Here is a tiny trained network, its code and every weight. The questions are about switching its units off for an input and a class, where a switched-off unit gives its printed mean instead of its output.

import numpy as np


def w(rows, s, z=0):
    codes = np.array(rows[::2]) - 128.0
    scale = np.full(codes.shape[1], s)
    scale[-1] = z or s
    return codes * scale


def f(y):
    return y / 2 * (1 + np.tanh(0.7978845608 * (y + 0.044715 * y**3)))


def log_softmax(a):
    a = a - a.max(-1, keepdims=True)
    return a - np.log(np.exp(a).sum(-1, keepdims=True))


def net(x, mask):
    res = np.array(x, float).reshape(1, 7) / 4 @ E
    y = f(res @ A[0][:, :-1].T + A[0][:, -1])
    res = res + np.where(mask, y, B[0][:, -1]) @ B[0][:, :-1]
    return log_softmax(res[-1] @ U[:, :-1].T + U[:, -1])


A, B = {}, {}
E = w([
[142,125,89,122,105,125,142,145,124,117,153,119],'x0',
[129,172,115,181,124,122,145,129,130,151,146,97],'x1',
[121,233,56,90,255,113,73,190,91,105,60,159],'x2',
[94,82,106,176,193,156,150,89,128,60,137,149],'x3',
[39,196,127,98,23,166,99,66,74,71,163,235],'x4',
[188,159,192,79,189,37,179,87,55,105,237,117],'x5',
[3,80,131,128,128,88,204,182,68,203,86,141],'x6',
],0.0068)
A[0] = w([
[106,110,82,151,99,187,28,129,184,182,51,133,116],'n1',
[172,110,123,96,142,87,123,130,111,176,178,174,238],'n2',
[77,197,82,108,155,108,103,141,91,94,103,127,200],'n3',
[159,118,120,148,140,89,146,190,169,115,123,44,92],'n4',
[122,71,182,143,67,121,151,95,192,145,148,103,77],'n5',
[162,108,157,124,163,73,131,105,115,152,127,89,83],'n6',
[88,78,144,104,137,131,168,136,85,186,125,136,107],'n7',
[53,209,122,157,40,155,89,71,72,72,159,184,191],'n8',
[127,107,124,169,111,163,110,129,224,134,14,120,158],'n9',
[168,180,183,108,154,51,161,47,61,115,177,119,188],'n10',
[201,94,142,164,170,114,140,169,186,116,103,93,43],'n11',
[173,106,188,113,180,2,148,98,44,123,179,135,147],'n12',
[31,83,127,128,144,60,228,208,83,144,116,133,157],'n13',
[94,74,193,149,75,121,175,102,164,146,174,110,119],'n14',
[145,78,191,150,67,150,167,74,159,147,138,128,72],'n15',
[198,149,143,120,126,126,58,79,239,69,156,119,3],'n16',
[102,125,81,181,62,166,108,180,220,157,76,139,173],'n17',
[129,204,75,105,210,72,73,185,59,103,55,160,149],'n18',
[128,58,166,134,50,88,123,88,154,106,176,96,43],'n19',
[158,56,125,156,205,98,152,204,226,159,131,102,72],'n20',
[148,160,182,120,154,88,161,105,64,133,179,108,164],'n21',
[236,177,133,118,149,194,70,84,237,62,189,115,24],'n22',
],0.0064,0.00078)
B[0] = w([
[124,66,94,126,117,100,139,101,111,94,68,84,214],'n1',
[139,132,83,153,128,137,150,102,135,114,125,93,158],'n2',
[134,150,152,127,177,86,139,138,162,139,136,103,198],'n3',
[147,145,140,98,121,93,180,132,137,153,94,154,178],'n4',
[111,174,88,141,178,103,97,148,179,85,159,77,200],'n5',
[140,124,118,122,106,133,134,66,99,149,125,162,165],'n6',
[116,123,142,165,139,157,101,164,72,140,167,92,170],'n7',
[255,126,167,72,129,48,192,67,148,223,162,220,253],'n8',
[165,98,74,129,115,159,137,94,96,104,69,159,201],'n9',
[145,90,76,132,93,152,182,109,86,82,56,106,218],'n10',
[165,103,173,95,117,110,159,108,120,166,159,187,185],'n11',
[119,89,55,151,87,167,132,64,88,79,92,84,224],'n12',
[92,128,195,184,84,184,106,193,63,172,184,134,225],'n13',
[135,185,154,170,190,96,112,159,187,78,196,85,209],'n14',
[124,166,94,135,170,85,124,156,191,84,149,108,200],'n15',
[46,134,171,166,98,196,107,207,74,152,145,137,196],'n16',
[101,87,96,160,88,158,156,55,102,72,67,122,216],'n17',
[117,197,121,167,180,76,61,166,196,68,160,90,253],'n18',
[141,147,112,145,170,86,89,142,168,93,167,109,199],'n19',
[218,100,186,57,156,53,193,80,132,176,171,205,211],'n20',
[119,110,69,132,106,167,149,111,115,105,51,114,188],'n21',
[87,126,189,191,67,190,106,189,91,186,147,138,228],'n22',
],0.0074)
U = w([
[119,86,2,121,84,160,153,53,62,69,54,79,115],'0',
[194,128,211,35,133,54,187,75,137,203,157,237,212],'1',
[107,189,115,142,208,67,59,194,234,62,163,42,78],'2',
[52,127,236,169,76,209,103,241,21,186,158,121,5],'3',
],0.0083,0.0003)

Each question gives the input, the list of numbers given to net, and the class t.
The units are the neurons (one row each of A and B). Each row of codes is followed by its name. A weight is (code - 128) times the scale printed after its matrix; where a second scale follows, it is the last column's (A, B and U).
mask holds one flag per neuron, in row order. A switched-off neuron (its flag False) gives its mean, the last column of its row in B, instead of its output. The means were averaged over made-up inputs and are rounded, as every weight is.
A unit's drop is (log p(t) with every unit on - log p(t) with that unit switched off) / (log p(t) with every unit on - log p(t) with every unit switched off).
The circuit of an input: a set's keep is (log p(t) with only the set's units on - log p(t) with every unit switched off) / (log p(t) with every unit on - log p(t) with every unit switched off). Starting from the 12 units with the biggest drops (on a tie, the unit counted first), units are removed one at a time, each time the one whose removal leaves the highest keep (on an exact tie, the one counted first), for as long as the keep stays at least 0.8.
units of the circuit, in order: the units of the circuit, biggest drop first
most important unit: the unit with the biggest drop
k most important neurons: the k neurons with the biggest drops, biggest first
drop of u: that unit's drop, to one decimal
input [4,-6,6,2,-2,-6,8], class 3: units of the circuit, in order : (n13)
input [-4,-3,4,-4,-2,-4,-5], class 3: units of the circuit, in order : (n22; n16)
input [-7,1,-1,3,-4,0,5], class 3: 2 most important neurons : (n8; n13)
input [6,6,5,4,1,4,-6], class 3: 2 most important neurons : (n22; n16)
input [-2,-2,-7,8,-5,3,2], class 2: 2 most important neurons : (n8; n14)
input [4,-1,-5,6,2,-7,-8], class 3: 2 most important neurons : (n22; n16)
input [-7,-7,-1,-6,6,6,-2], class 0: 2 most important neurons : (n10; n12)
input [5,-8,8,6,6,-6,-5], class 2: 2 most important neurons : (n18; n3)
input [-8,3,-2,-2,-8,-5,8], class 1: 2 most important neurons : (n20; n22)
input [-8,-8,8,0,7,-6,1], class 2: 2 most important neurons : (n18; n20)
input [-6,-4,7,-3,-6,-7,-5], class 0: 4 most important neurons : (n9; n1; n17; n8)
input [-1,-2,-2,-8,-3,-7,-6], class 0: 4 most important neurons : (n1; n17; n9; n13)
input [1,-4,-3,7,0,2,-4], class 3: 3 most important neurons : (n22; n18; n16)
input [-1,-5,-4,-5,2,7,-7], class 0: most important unit : n10
input [4,-7,3,6,1,3,4], class 3: drop of n13 : 0.7
input [3,7,7,6,-2,7,-6], class 0: drop of n11 : 0.0
input [7,1,3,-6,2,2,5], class 3: drop of n5 : 0.1
